W =
214	391	922	564	653
594	455	367	511	650
328	502	512	776	420
408	738	122	517	575
359	811	722	611	744
340	487	719	263	635
70	457	345	308	747
427	376	519	180	200
461	342	907	543	478
277	405	596	775	493
530	409	536	287	355
399	519	786	607	612
350	390	749	618	703
345	179	600	555	859
440	562	878	567	467
311	544	309	337	618
Rows and columns are counted from 0.
(0, 0): 214
(4, 3): 611
(9, 3): 775
(10, 2): 536
(10, 1): 409
(4, 0): 359
(3, 3): 517
(2, 3): 776
(3, 1): 738
(11, 1): 519
(1, 0): 594
(14, 0): 440
(12, 4): 703
(4, 2): 722
(9, 0): 277
(9, 4): 493
(9, 2): 596
(7, 1): 376
(13, 3): 555
(5, 4): 635
(5, 3): 263
(3, 4): 575
(2, 4): 420
(0, 1): 391
(6, 4): 747

x = [[-127, -24, -122, -139, -20, -29, -43, -154], [-352, -45, 598, 241, -73, 438, -602, -169], [-123, -19, -43, -86, -66, -137, -115, -112], [-77, -4, -38, -100, -58, -62, -104, -79], [226, 182, 92, -15, -132, 363, -366, 232], [-84, 61, -40, -94, -92, -100, -65, -105], [-252, 295, -915, 333, -189, -262, -500, -23]]
x[0, 0]: -127
x[3, 5]: -62
x[6, 5]: -262
x[3, 3]: -100
x[:, 2]: [-122, 598, -43, -38, 92, -40, -915]
x[1, 7]: -169
x[4, 3]: -15
x[5]: [-84, 61, -40, -94, -92, -100, -65, -105]
x[2, 4]: -66
x[:, 6]: [-43, -602, -115, -104, -366, -65, -500]
x[3, 0]: -77
x[4, 2]: 92
x[:, 1]: [-24, -45, -19, -4, 182, 61, 295]
x[2, 7]: -112
x[:, 3]: [-139, 241, -86, -100, -15, -94, 333]
x[2, 2]: -43
x[1, 5]: 438
x[5, 5]: -100
x[1]: [-352, -45, 598, 241, -73, 438, -602, -169]
x[6, 4]: -189
x[4, 5]: 363
x[1, 0]: -352
x[4, 0]: 226
x[1, 3]: 241
x[4]: [226, 182, 92, -15, -132, 363, -366, 232]
x[1, 2]: 598
x[1, 6]: -602
x[6, 1]: 295
x[3, 4]: -58
x[5, 0]: -84
x[4, 7]: 232

a =
array([[ 32,  22,  20,  18,   4, -16,   4,  -1,   2,  35, -35,  -5,  -1,
        -12],
       [ 28,  -4, -28, -21, -17, -13, -20,  17, -37,  38,  11,  18, -20,
        -15],
       [ 36,  36,  27,  16,   1,  -5,  -2,  -9,   2,  34, -24, -12,  11,
          2],
       [-10,  18,  24,  20, -11, -23, -12,  16,   0, -31, -13,  15, -22,
        -19],
       [ 19,   0, -20, -25, -14,  -4, -17, -20, -34,  36,   6, -15,  -4,
         -4],
       [ 22,  17,  18,   5,  31,  23,  27, -19,  26,  18,  -4, -21,  35,
         24]])
a[-6, 0] -> 32
a[-5, 10] -> 11
a[-3] -> [-10, 18, 24, 20, -11, -23, -12, 16, 0, -31, -13, 15, -22, -19]
a[:, -10] -> [4, -17, 1, -11, -14, 31]
a[:, -5] -> [35, 38, 34, -31, 36, 18]
a[-2, 5] -> -4
a[3, 2] -> 24
a[-1, 5] -> 23
a[-1, 8] -> 26
a[-5, -10] -> -17
a[4, 0] -> 19
a[-5] -> [28, -4, -28, -21, -17, -13, -20, 17, -37, 38, 11, 18, -20, -15]
a[5] -> [22, 17, 18, 5, 31, 23, 27, -19, 26, 18, -4, -21, 35, 24]
a[-2, 11] -> -15
a[0, -12] -> 20
a[4] -> [19, 0, -20, -25, -14, -4, -17, -20, -34, 36, 6, -15, -4, -4]
a[4, -10] -> -14
a[-5, -5] -> 38
a[-4, -4] -> -24
a[-1, -7] -> -19
a[3, 5] -> -23
a[-1, 13] -> 24
a[-3, 8] -> 0
a[2, 2] -> 27
a[0, 6] -> 4
a[:, -12] -> [20, -28, 27, 24, -20, 18]
a[0] -> [32, 22, 20, 18, 4, -16, 4, -1, 2, 35, -35, -5, -1, -12]
a[3, 0] -> -10
a[5, -14] -> 22
a[:, 12] -> [-1, -20, 11, -22, -4, 35]
a[-5, 1] -> -4

B = [-19  69  56 -46  21   2 -23]
B[0]: -19
B[4]: 21
B[5]: 2
B[1]: 69

data =
[[ 25  26   5  -6  41  35  27  47  17 -19   7]
 [-39  -1   4  59 -39 -35  15  23 -20 -48  39]
 [-28  10  62 -30 -27  -6  29  35  71   2  27]
 [-21 -18 -15  -1  18   1 -18  11  -9 -69   1]
 [-10  30   3 -18  24 -18  -8  -1 -29  19   0]
 [  3 -40  14   3 -47  -1   4 -21  25  28 -12]
 [-42  34 -23 -30  -7 -38 -32  -5 -33  31  13]]
Indices start at 0.
(0, 0) => 25
(5, 8) => 25
(6, 5) => -38
(1, 3) => 59
(2, 1) => 10
(5, 9) => 28
(5, 7) => -21
(1, 5) => -35
(5, 3) => 3
(0, 4) => 41
(0, 6) => 27
(6, 3) => -30
(4, 9) => 19
(2, 10) => 27
(5, 0) => 3
(6, 7) => -5
(6, 2) => -23
(2, 7) => 35
(6, 8) => -33
(6, 9) => 31
(0, 10) => 7
(3, 6) => -18
(4, 7) => -1
(0, 9) => -19
(3, 0) => -21
(1, 10) => 39
(1, 6) => 15
(6, 4) => -7
(2, 0) => -28
(3, 8) => -9

m =
array([  59.8,   50.8,   84.9,   34.6, -142.5,   91.0, -154.1,  177.1,
       -169.2])
m[0] => 59.8
m[5] => 91.0
m[2] => 84.9
m[4] => -142.5
m[7] => 177.1
m[6] => -154.1

arr = [ 1.87 -0.68  1.34 -0.60 -1.84 -1.11 -0.92  0.67 -0.97 -0.41 -0.67]
arr[0] -> 1.87
arr[5] -> -1.11
arr[8] -> -0.97
arr[4] -> -1.84
arr[2] -> 1.34
arr[7] -> 0.67
arr[1] -> -0.68
